Here is a tiny trained network, its code and every weight. The questions are about switching its units off for an input and a target symbol, where a switched-off unit gives its printed mean instead of its output.

import numpy as np


def w(rows, s, z=0):
    codes = np.array(rows[::2]) - 128.0
    scale = np.full(codes.shape[1], s)
    scale[-1] = z or s
    return codes * scale


def f(y):
    return y / 2 * (1 + np.tanh(0.7978845608 * (y + 0.044715 * y**3)))


def softmax(a):
    e = np.exp(a - a.max(-1, keepdims=True))
    return e / e.sum(-1, keepdims=True)


def log_softmax(a):
    a = a - a.max(-1, keepdims=True)
    return a - np.log(np.exp(a).sum(-1, keepdims=True))


def net(x, mask):
    ids = ['αεζηθλσω'.index(c) for c in x.split()]
    T = len(ids)
    res = E[ids] + P[:T]
    r = res
    for j in range(3):
        rows = slice(3 * j, 3 * j + 3)
        q, k, v = (r @ M[0][rows].T for M in (Q, K, V))
        z = softmax(np.where(np.tri(T) > 0, q @ k.T / 3**0.5, -1e9)) @ v
        o = O[0][rows]
        res = res + np.where(mask[j], z, o[:, -1]) @ o[:, :-1]
    y = f(res @ A[0][:, :-1].T + A[0][:, -1])
    res = res + np.where(mask[3:27], y, B[0][:, -1]) @ B[0][:, :-1]
    return log_softmax(res[-1] @ U[:, :-1].T + U[:, -1])


Q, K, V, O, A, B = {}, {}, {}, {}, {}, {}
E = w([
[141,86,215,104,195,96],'α',
[116,4,37,103,162,97],'ε',
[155,101,130,73,77,30],'ζ',
[94,185,61,52,211,68],'η',
[125,174,164,141,188,154],'θ',
[119,73,177,79,137,167],'λ',
[82,161,113,194,180,162],'σ',
[179,164,135,58,119,173],'ω',
],0.015)
P = w([
[1,161,112,55,2,146],'0',
[163,112,179,127,210,110],'1',
[156,106,179,134,228,106],'2',
[173,130,162,104,211,122],'3',
[150,109,166,114,228,124],'4',
[153,115,162,114,232,123],'5',
[169,127,164,86,219,135],'6',
[160,118,145,100,223,142],'7',
[170,123,148,72,214,151],'8',
[159,124,143,79,219,150],'9',
[163,134,135,72,207,163],'10',
],0.0081)
Q[0] = w([
[119,136,112,158,38,98],'head 0',
[137,76,112,64,185,124],'head 0',
[123,137,68,65,171,169],'head 0',
[107,69,94,112,216,235],'head 1',
[138,151,130,111,156,190],'head 1',
[72,219,74,94,119,16],'head 1',
[153,59,108,140,2,108],'head 2',
[174,159,183,91,236,113],'head 2',
[122,221,184,95,165,202],'head 2',
],0.0098)
K[0] = w([
[196,114,158,125,192,69],'head 0',
[111,107,79,90,87,129],'head 0',
[80,96,93,134,31,145],'head 0',
[6,198,102,88,54,120],'head 1',
[71,143,106,82,106,166],'head 1',
[190,145,74,104,209,107],'head 1',
[194,128,121,132,176,90],'head 2',
[73,129,152,109,18,104],'head 2',
[78,171,175,171,59,150],'head 2',
],0.011)
V[0] = w([
[102,10,83,106,162,66],'head 0',
[159,87,148,71,92,74],'head 0',
[70,86,76,137,18,154],'head 0',
[93,137,75,147,117,96],'head 1',
[121,62,169,189,157,217],'head 1',
[21,255,74,122,167,89],'head 1',
[168,72,119,77,122,52],'head 2',
[94,86,178,145,162,31],'head 2',
[145,161,74,254,119,56],'head 2',
],0.0096)
O[0] = w([
[81,146,162,254,121,80,106],'head 0',
[57,100,132,133,152,82,133],'head 0',
[111,71,69,217,236,185,197],'head 0',
[217,136,148,154,180,117,142],'head 1',
[98,60,98,211,88,207,68],'head 1',
[231,148,121,129,102,72,255],'head 1',
[62,184,62,149,102,96,117],'head 2',
[124,72,111,208,104,2,110],'head 2',
[218,73,81,111,194,90,20],'head 2',
],0.0091,0.0096)
A[0] = w([
[57,99,91,149,129,169,76],'neuron 0',
[99,57,151,91,154,100,196],'neuron 1',
[177,85,89,167,123,181,87],'neuron 2',
[174,122,99,104,133,145,98],'neuron 3',
[137,174,95,117,181,125,130],'neuron 4',
[84,179,150,138,49,90,217],'neuron 5',
[178,108,149,94,90,118,204],'neuron 6',
[149,138,203,166,109,133,144],'neuron 7',
[126,179,86,55,122,152,97],'neuron 8',
[176,71,108,139,151,102,103],'neuron 9',
[158,139,167,105,123,63,38],'neuron 10',
[96,163,211,133,112,85,123],'neuron 11',
[120,118,77,178,186,67,227],'neuron 12',
[133,186,46,134,138,140,246],'neuron 13',
[80,144,166,126,112,205,4],'neuron 14',
[138,93,106,139,165,155,102],'neuron 15',
[199,159,141,92,167,180,170],'neuron 16',
[126,127,65,83,73,88,110],'neuron 17',
[106,137,127,142,165,118,83],'neuron 18',
[108,128,91,88,190,149,86],'neuron 19',
[91,71,107,131,88,122,62],'neuron 20',
[137,66,2,89,135,87,127],'neuron 21',
[179,160,176,108,147,164,185],'neuron 22',
[91,62,114,178,153,182,109],'neuron 23',
],0.0099,0.0031)
B[0] = w([
[198,164,150,189,165,101,148],'neuron 0',
[154,223,63,76,111,156,146],'neuron 1',
[184,2,49,142,127,85,153],'neuron 2',
[119,99,118,191,136,110,169],'neuron 3',
[178,75,118,67,163,107,177],'neuron 4',
[38,5,84,107,162,53,159],'neuron 5',
[75,141,107,238,124,68,174],'neuron 6',
[67,112,100,186,70,164,149],'neuron 7',
[98,101,149,140,203,84,172],'neuron 8',
[163,135,105,95,109,111,163],'neuron 9',
[163,179,79,206,137,190,160],'neuron 10',
[133,137,12,97,110,163,165],'neuron 11',
[151,136,228,79,101,182,189],'neuron 12',
[169,19,230,107,151,168,157],'neuron 13',
[212,120,4,109,134,131,162],'neuron 14',
[98,90,84,70,169,148,146],'neuron 15',
[51,119,157,99,73,107,254],'neuron 16',
[99,101,185,83,103,253,143],'neuron 17',
[160,135,148,126,145,140,145],'neuron 18',
[106,129,54,94,170,109,162],'neuron 19',
[169,184,96,133,170,194,136],'neuron 20',
[59,173,145,142,64,172,155],'neuron 21',
[116,135,147,151,64,173,228],'neuron 22',
[103,174,108,227,189,111,145],'neuron 23',
],0.0053,0.019)
U = w([
[183,191,82,129,122,126,131],'α',
[110,124,111,46,171,248,7],'ε',
[56,86,103,114,123,85,218],'ζ',
[150,110,129,57,253,58,89],'η',
[110,94,180,162,179,152,1],'θ',
[180,19,101,120,155,173,168],'λ',
[141,158,17,140,170,217,98],'σ',
[109,133,236,128,34,235,223],'ω',
],0.0053,0.0022)

Each question gives the input, a string of symbols that net reads in full, and the target symbol t.
The units are the heads (3 rows each of Q, K, V and O) and the neurons (one row each of A and B). Each row of codes is followed by its name. A weight is (code - 128) times the scale printed after its matrix; where a second scale follows, it is the last column's (O, A, B and U).
mask holds one flag per unit, heads first, then neurons. A switched-off unit (its flag False) gives its mean, the last column of its rows in O or B, instead of its output. The means were averaged over made-up inputs and are rounded, as every weight is.
A unit's drop is (log p(t) with every unit on - log p(t) with that unit switched off) / (log p(t) with every unit on - log p(t) with every unit switched off).
The circuit of an input: a set's keep is (log p(t) with only the set's units on - log p(t) with every unit switched off) / (log p(t) with every unit on - log p(t) with every unit switched off). Starting from the 12 units with the biggest drops (on a tie, the unit counted first), units are removed one at a time, each time the one whose removal leaves the highest keep (on an exact tie, the one counted first), for as long as the keep stays at least 0.8.
units of the circuit, in order: the units of the circuit, biggest drop first
unit that matters most: the unit with the biggest drop
k most important neurons: the k neurons with the biggest drops, biggest first
heads that matter: for each layer, one digit per head in row order, 1 if its drop is at least 0.15 and else 0, layers parted by /
input ω ε θ ε θ σ λ λ λ σ, target ε: unit that matters most : head 2
input α λ η ζ α, target ζ: units of the circuit, in order : [head 0; head 2; neuron 5]
input ε ω η θ λ λ η α θ, target θ: heads that matter : 100
input η θ η ω θ α θ, target α: units of the circuit, in order : [head 1; neuron 10]
input α ω η θ λ α ζ ω, target ζ: units of the circuit, in order : [head 0; head 2; neuron 5]
input ε η η ε σ ε, target θ: units of the circuit, in order : [head 0; neuron 12]
input λ η η λ α ζ σ, target σ: 3 most important neurons : [neuron 14; neuron 16; neuron 23]
input ε ε ε ζ λ, target θ: units of the circuit, in order : [head 0; neuron 23]
input σ ζ θ α σ θ θ ε σ, target λ: heads that matter : 011
input η θ σ ζ, target ζ: 2 most important neurons : [neuron 5; neuron 22]
input θ α σ η θ, target ω: heads that matter : 101
input θ ε ζ, target ζ: units of the circuit, in order : [head 0; head 2]
input ω ζ λ ω ω θ, target ε: units of the circuit, in order : [head 2; head 0; head 1]
input λ σ λ λ η σ λ θ θ ω σ, target σ: 4 most important neurons : [neuron 14; neuron 16; neuron 23; neuron 12]
input ζ θ σ θ α, target η: unit that matters most : head 1
input σ θ ω σ σ ω, target λ: units of the circuit, in order : [head 2; neuron 2; head 1]
input η θ ζ η σ ω η λ ε σ, target α: heads that matter : 110
input η θ σ λ θ θ ε, target α: heads that matter : 010
input ζ σ λ σ λ α α θ, target η: heads that matter : 011
input α σ λ ω σ λ ε θ ε, target ζ: units of the circuit, in order : [head 0]
input ω α ζ σ θ θ ε, target ε: 3 most important neurons : [neuron 21; neuron 17; neuron 12]
